Here is a tiny trained network, its code and every weight. The questions are about switching its units off for an input and a target symbol, where a switched-off unit gives its printed mean instead of its output.

import numpy as np


def w(rows, s, z=0):
    codes = np.array(rows[::2]) - 128.0
    scale = np.full(codes.shape[1], s)
    scale[-1] = z or s
    return codes * scale


def norm(h):
    return h / np.sqrt((h * h).mean(-1, keepdims=True) + 1e-5)


def f(y):
    return np.maximum(y, 0)


def softmax(a):
    e = np.exp(a - a.max(-1, keepdims=True))
    return e / e.sum(-1, keepdims=True)


def log_softmax(a):
    a = a - a.max(-1, keepdims=True)
    return a - np.log(np.exp(a).sum(-1, keepdims=True))


def net(x, mask):
    ids = ['αβγζηλξπστφω'.index(c) for c in x.split()]
    T = len(ids)
    res = E[ids] + P[:T]
    u = 0
    for l in range(2):
        r = norm(res)
        for j in range(2):
            rows = slice(3 * j, 3 * j + 3)
            q, k, v = (r @ M[l][rows].T for M in (Q, K, V))
            z = softmax(np.where(np.tri(T) > 0, q @ k.T / 3**0.5, -1e9)) @ v
            o = O[l][rows]
            res = res + np.where(mask[u + j], z, o[:, -1]) @ o[:, :-1]
        u += 2
        y = f(norm(res) @ A[l][:, :-1].T + A[l][:, -1])
        res = res + np.where(mask[u : u + 4], y, B[l][:, -1]) @ B[l][:, :-1]
        u += 4
    return log_softmax(norm(res)[-1] @ U[:, :-1].T + U[:, -1])


Q, K, V, O, A, B = {}, {}, {}, {}, {}, {}
E = w([
[82,181,115,152,132,119,159],'α',
[79,167,123,139,128,127,148],'β',
[92,134,158,174,88,24,128],'γ',
[220,118,156,131,114,138,208],'ζ',
[132,96,83,127,180,80,118],'η',
[153,108,106,118,176,81,144],'λ',
[123,183,111,173,149,127,149],'ξ',
[155,140,154,150,140,142,40],'π',
[113,176,110,167,109,130,153],'σ',
[147,178,91,103,114,144,120],'τ',
[151,76,80,135,162,107,124],'φ',
[10,50,173,169,170,183,110],'ω',
],0.013)
P = w([
[122,183,255,72,118,130,135],'0',
[71,76,69,140,141,91,126],'1',
[91,75,78,148,147,88,119],'2',
[107,68,84,152,146,95,117],'3',
[122,63,87,157,143,100,112],'4',
[134,62,93,164,138,107,105],'5',
[151,57,95,169,145,112,104],'6',
[166,57,98,170,141,121,101],'7',
[180,47,104,175,142,130,96],'8',
[196,48,103,178,144,137,92],'9',
[184,67,118,170,161,127,94],'10',
],0.0058)
Q[0] = w([
[103,185,250,135,108,201,108],'L0H1',
[168,45,112,105,137,82,71],'L0H1',
[131,79,162,7,77,89,109],'L0H1',
[164,99,99,50,166,59,97],'L0H2',
[180,41,156,143,179,67,125],'L0H2',
[89,182,122,215,149,116,154],'L0H2',
],0.011)
K[0] = w([
[23,50,168,41,135,80,118],'L0H1',
[208,80,63,226,100,169,71],'L0H1',
[155,21,4,169,122,62,137],'L0H1',
[151,108,62,220,48,48,92],'L0H2',
[155,104,198,246,130,120,152],'L0H2',
[107,201,254,7,172,84,101],'L0H2',
],0.0085)
V[0] = w([
[101,108,140,208,1,149,124],'L0H1',
[179,183,95,207,211,193,153],'L0H1',
[209,159,122,106,87,14,157],'L0H1',
[157,126,146,9,162,155,106],'L0H2',
[104,183,190,139,98,114,105],'L0H2',
[148,106,183,141,22,30,79],'L0H2',
],0.0063)
O[0] = w([
[219,12,199,43,83,124,128,101],'L0H1',
[48,235,192,12,220,186,159,250],'L0H1',
[113,145,134,158,143,54,254,123],'L0H1',
[68,96,101,125,38,90,158,25],'L0H2',
[100,47,91,167,146,121,129,196],'L0H2',
[133,15,46,139,101,245,60,162],'L0H2',
],0.0056,0.0024)
A[0] = w([
[36,63,221,145,111,73,90,164],'L0N1',
[97,253,76,31,22,181,126,91],'L0N2',
[27,48,26,55,146,221,114,209],'L0N3',
[115,139,52,186,220,211,175,4],'L0N4',
],0.0057,0.0028)
B[0] = w([
[135,113,122,125,65,103,121,212],'L0N1',
[165,122,9,84,120,118,164,166],'L0N2',
[150,172,120,168,166,139,165,254],'L0N3',
[98,163,133,107,97,117,160,197],'L0N4',
],0.012,0.005)
Q[1] = w([
[208,191,145,100,216,103,160],'L1H1',
[206,188,84,82,126,80,52],'L1H1',
[9,159,128,105,94,128,145],'L1H1',
[109,158,147,170,97,73,230],'L1H2',
[128,144,78,60,185,76,105],'L1H2',
[125,128,129,93,191,165,194],'L1H2',
],0.014)
K[1] = w([
[209,201,162,56,164,206,125],'L1H1',
[202,169,89,14,114,129,51],'L1H1',
[17,168,135,125,140,11,151],'L1H1',
[106,211,178,127,54,64,200],'L1H2',
[150,157,89,13,167,149,66],'L1H2',
[207,184,134,75,159,186,155],'L1H2',
],0.012)
V[1] = w([
[246,161,157,154,181,125,129],'L1H1',
[49,154,94,172,136,88,1],'L1H1',
[239,202,159,118,122,225,101],'L1H1',
[184,86,73,146,202,179,72],'L1H2',
[153,106,70,11,43,134,102],'L1H2',
[116,36,200,240,132,118,70],'L1H2',
],0.0064)
O[1] = w([
[84,87,134,176,63,104,126,153],'L1H1',
[145,69,182,112,177,145,2,164],'L1H1',
[7,120,106,157,114,154,175,63],'L1H1',
[167,168,126,86,204,97,115,125],'L1H2',
[156,97,41,90,57,117,118,3],'L1H2',
[122,76,216,113,196,110,123,84],'L1H2',
],0.0084,0.0033)
A[1] = w([
[196,121,120,160,173,104,187,12],'L1N1',
[183,4,140,174,108,39,162,177],'L1N2',
[46,40,152,157,196,123,91,253],'L1N3',
[156,255,80,121,127,151,195,52],'L1N4',
],0.0072,0.0052)
B[1] = w([
[193,85,108,114,211,105,235,143],'L1N1',
[109,230,188,19,124,87,126,195],'L1N2',
[64,1,87,113,68,126,72,254],'L1N3',
[136,55,183,62,136,174,64,225],'L1N4',
],0.0086,0.0078)
U = w([
[151,114,28,67,80,154,117,192],'α',
[71,98,153,150,76,79,232,196],'β',
[183,136,166,179,47,176,106,127],'γ',
[151,41,111,31,188,67,208,3],'ζ',
[3,38,88,150,61,126,69,85],'η',
[192,181,162,144,179,53,153,169],'λ',
[226,87,166,76,118,198,174,54],'ξ',
[177,92,67,195,206,182,165,122],'π',
[55,204,164,47,180,173,115,44],'σ',
[115,187,101,231,133,42,77,189],'τ',
[111,156,174,51,47,37,96,66],'φ',
[220,185,118,113,146,191,31,26],'ω',
],0.011,0.0047)

Each question gives the input, a string of symbols that net reads in full, and the target symbol t.
The units are the heads (3 rows each of Q, K, V and O) and the neurons (one row each of A and B). Each row of codes is followed by its name. A weight is (code - 128) times the scale printed after its matrix; where a second scale follows, it is the last column's (O, A, B and U).
mask holds one flag per unit, layer by layer, with each layer's heads first. A switched-off unit (its flag False) gives its mean, the last column of its rows in O or B, instead of its output. The means were averaged over made-up inputs and are rounded, as every weight is.
A unit's drop is (log p(t) with every unit on - log p(t) with that unit switched off) / (log p(t) with every unit on - log p(t) with every unit switched off).
The circuit of an input: a set's keep is (log p(t) with only the set's units on - log p(t) with every unit switched off) / (log p(t) with every unit on - log p(t) with every unit switched off). Starting from all 12 units, units are removed one at a time, each time the one whose removal leaves the highest keep (on an exact tie, the one counted first), for as long as the keep stays at least 0.8.
units of the circuit, in order: the units of the circuit, biggest drop first
most important unit: the unit with the biggest drop
k most important neurons: the k neurons with the biggest drops, biggest first
top k neurons in layer l: the k neurons of layer l with the biggest drops, biggest first
heads that matter: for each layer, one digit per head in row order, 1 if its drop is at least 0.15 and else 0, layers parted by /
input α γ φ, target π: units of the circuit, in order -> [L0H2; L0N3]
input φ π ζ τ ω φ β σ π π β, target α: most important unit -> L0H2
input σ φ ξ σ, target β: units of the circuit, in order -> [L0H1; L1H1]
input σ ξ β ω ξ ω ζ λ λ α, target β: units of the circuit, in order -> [L0H1; L1H1]
input γ ζ ξ, target ζ: units of the circuit, in order -> [L0H1; L0H2; L1N2; L1H2]
input ξ λ ω ω ω τ β, target σ: heads that matter -> 11 / 00
input γ ξ σ, target ζ: heads that matter -> 11 / 01
input φ β ω τ ξ, target α: units of the circuit, in order -> [L0H2; L0N2]
input τ ζ φ β ω τ ξ ω λ, target σ: 2 most important neurons -> [L1N3; L1N4]
input ξ σ τ λ ξ, target σ: 3 most important neurons -> [L1N3; L0N2; L1N4]
input ζ α λ, target β: heads that matter -> 00 / 10
input φ β σ, target α: units of the circuit, in order -> [L0H2; L0N2]
input ξ β φ φ, target σ: top 2 neurons in layer 0 -> [L0N1; L0N2]
input β η ω γ ω φ η, target π: heads that matter -> 01 / 01
input φ ζ η, target β: units of the circuit, in order -> [L1H1]
input τ φ α, target λ: heads that matter -> 11 / 10
input π τ ω ω φ β ξ ξ, target π: heads that matter -> 11 / 00
input σ α γ λ β, target β: units of the circuit, in order -> [L0N3; L0H1; L1H1]
input π φ ζ ξ σ α π β λ ξ, target π: units of the circuit, in order -> [L0H2; L0N3; L1N3]
input η σ σ λ σ ξ φ β π τ α, target ω: 3 most important neurons -> [L1N3; L1N4; L0N3]
input β λ ξ σ γ ξ λ α π π φ, target η: units of the circuit, in order -> [L1H1]
input β γ σ ξ σ, target φ: units of the circuit, in order -> [L0H1; L1H2; L1N2; L0N2]
input β η σ φ τ λ ξ, target φ: 2 most important neurons -> [L1N2; L0N1]
input η ω η φ γ τ τ η σ α, target ω: top 2 neurons in layer 0 -> [L0N4; L0N3]
input φ β ξ, target α: heads that matter -> 01 / 01
input η ζ σ, target ω: heads that matter -> 11 / 10
input τ α τ γ π π σ ξ β, target λ: heads that matter -> 01 / 10
